Here is a tiny trained network, its code and every weight. The questions are about switching its units off for an input and a target symbol, where a switched-off unit gives its printed mean instead of its output.

import numpy as np


def w(rows, s, z=0):
    codes = np.array(rows[::2]) - 128.0
    scale = np.full(codes.shape[1], s)
    scale[-1] = z or s
    return codes * scale


def norm(h):
    return h / np.sqrt((h * h).mean(-1, keepdims=True) + 1e-5)


def f(y):
    return np.maximum(y, 0)


def softmax(a):
    e = np.exp(a - a.max(-1, keepdims=True))
    return e / e.sum(-1, keepdims=True)


def log_softmax(a):
    a = a - a.max(-1, keepdims=True)
    return a - np.log(np.exp(a).sum(-1, keepdims=True))


def net(x, mask):
    ids = ['εζθμφω'.index(c) for c in x.split()]
    T = len(ids)
    res = E[ids] + P[:T]
    u = 0
    for l in range(2):
        q, k, v = (norm(res) @ M[l].T for M in (Q, K, V))
        z = softmax(np.where(np.tri(T) > 0, q @ k.T / 3**0.5, -1e9)) @ v
        res = res + np.where(mask[u], z, O[l][:, -1]) @ O[l][:, :-1]
        u += 1
        y = f(norm(res) @ A[l][:, :-1].T + A[l][:, -1])
        res = res + np.where(mask[u : u + 4], y, B[l][:, -1]) @ B[l][:, :-1]
        u += 4
    return log_softmax(norm(res)[-1] @ U[:, :-1].T + U[:, -1])


Q, K, V, O, A, B = {}, {}, {}, {}, {}, {}
E = w([
[81,136,123],'ε',
[83,155,119],'ζ',
[85,34,153],'θ',
[96,226,131],'μ',
[117,94,139],'φ',
[63,94,8],'ω',
],0.017)
P = w([
[253,124,139],'0',
[91,99,126],'1',
[43,92,146],'2',
[127,158,140],'3',
[118,171,134],'4',
[110,180,130],'5',
[132,153,157],'6',
[122,164,142],'7',
[81,210,87],'8',
],0.011)
Q[0] = w([
[82,157,255],'L0H1',
[136,95,198],'L0H1',
[57,128,208],'L0H1',
],0.0091)
K[0] = w([
[22,168,3],'L0H1',
[19,204,99],'L0H1',
[221,158,82],'L0H1',
],0.0072)
V[0] = w([
[142,93,171],'L0H1',
[39,35,254],'L0H1',
[188,248,253],'L0H1',
],0.0088)
O[0] = w([
[155,70,150,124],'L0H1',
[248,157,151,222],'L0H1',
[120,37,254,4],'L0H1',
],0.0094,0.0036)
A[0] = w([
[149,209,89,160],'L0N1',
[62,95,11,250],'L0N2',
[172,87,181,151],'L0N3',
[74,144,209,234],'L0N4',
],0.011,0.0021)
B[0] = w([
[98,135,76,218],'L0N1',
[163,208,7,255],'L0N2',
[88,212,2,160],'L0N3',
[145,85,73,184],'L0N4',
],0.0093,0.0083)
Q[1] = w([
[175,132,114],'L1H1',
[78,181,134],'L1H1',
[252,147,118],'L1H1',
],0.012)
K[1] = w([
[42,74,203],'L1H1',
[70,254,250],'L1H1',
[57,189,36],'L1H1',
],0.0083)
V[1] = w([
[142,175,244],'L1H1',
[12,186,162],'L1H1',
[138,55,142],'L1H1',
],0.012)
O[1] = w([
[133,52,1,11],'L1H1',
[55,112,111,119],'L1H1',
[227,195,91,96],'L1H1',
],0.013,0.012)
A[1] = w([
[60,133,156,182],'L1N1',
[191,73,176,254],'L1N2',
[177,55,164,76],'L1N3',
[67,127,252,217],'L1N4',
],0.011,0.0034)
B[1] = w([
[167,83,162,221],'L1N1',
[2,71,55,154],'L1N2',
[137,73,92,131],'L1N3',
[65,62,243,255],'L1N4',
],0.0078,0.0072)
U = w([
[40,60,126,47],'ε',
[216,134,154,253],'ζ',
[83,1,68,156],'θ',
[149,161,215,91],'μ',
[222,157,195,189],'φ',
[104,163,35,152],'ω',
],0.0098,0.0035)

Each question gives the input, a string of symbols that net reads in full, and the target symbol t.
The units are the heads (3 rows each of Q, K, V and O) and the neurons (one row each of A and B). Each row of codes is followed by its name. A weight is (code - 128) times the scale printed after its matrix; where a second scale follows, it is the last column's (O, A, B and U).
mask holds one flag per unit, layer by layer, with each layer's heads first. A switched-off unit (its flag False) gives its mean, the last column of its rows in O or B, instead of its output. The means were averaged over made-up inputs and are rounded, as every weight is.
A unit's drop is (log p(t) with every unit on - log p(t) with that unit switched off) / (log p(t) with every unit on - log p(t) with every unit switched off).
The circuit of an input: a set's keep is (log p(t) with only the set's units on - log p(t) with every unit switched off) / (log p(t) with every unit on - log p(t) with every unit switched off). Starting from all 10 units, units are removed one at a time, each time the one whose removal leaves the highest keep (on an exact tie, the one counted first), for as long as the keep stays at least 0.8.
units of the circuit, in order: the units of the circuit, biggest drop first
k most important neurons: the k neurons with the biggest drops, biggest first
top k neurons in layer l: the k neurons of layer l with the biggest drops, biggest first
drop when u is switched off: that unit's drop, to one decimal
input μ μ μ ε ζ, target θ: units of the circuit, in order : L1H1; L0H1
input μ ζ ε, target θ: 2 most important neurons : L0N2; L0N1
input μ μ φ θ, target θ: 2 most important neurons : L0N2; L0N1
input θ θ θ, target φ: units of the circuit, in order : L0H1
input φ θ φ ζ μ μ, target ε: units of the circuit, in order : L1H1; L0N2
input ζ ε φ μ θ θ θ θ θ, target φ: units of the circuit, in order : L0H1; L0N4; L1H1
input μ μ φ μ ζ ω ε, target ω: 4 most important neurons : L0N2; L1N4; L0N4; L0N1
input ω θ θ μ ω θ ε, target ω: 2 most important neurons : L0N2; L1N4
input φ φ μ μ φ μ μ μ ζ, target θ: top 2 neurons in layer 0 : L0N2; L0N3
input φ ω ζ φ μ θ ω ζ θ, target ω: 2 most important neurons : L0N2; L1N4
input ζ φ φ μ μ φ μ φ ε, target θ: top 2 neurons in layer 0 : L0N2; L0N3
input μ ζ ω ε ω θ ζ, target ω: 3 most important neurons : L0N2; L0N1; L1N4
input θ θ ε, target φ: 3 most important neurons : L0N3; L0N2; L1N2
input μ θ θ μ μ μ θ, target θ: most important neuron : L0N2
input μ ω ω θ φ ω θ, target ω: drop when L0H1 is switched off : 1.2
input ω μ μ μ ε, target ε: drop when L0N3 is switched off : 0.1
input φ ε ω μ μ ε ε, target ε: drop when L1H1 is switched off : 0.5
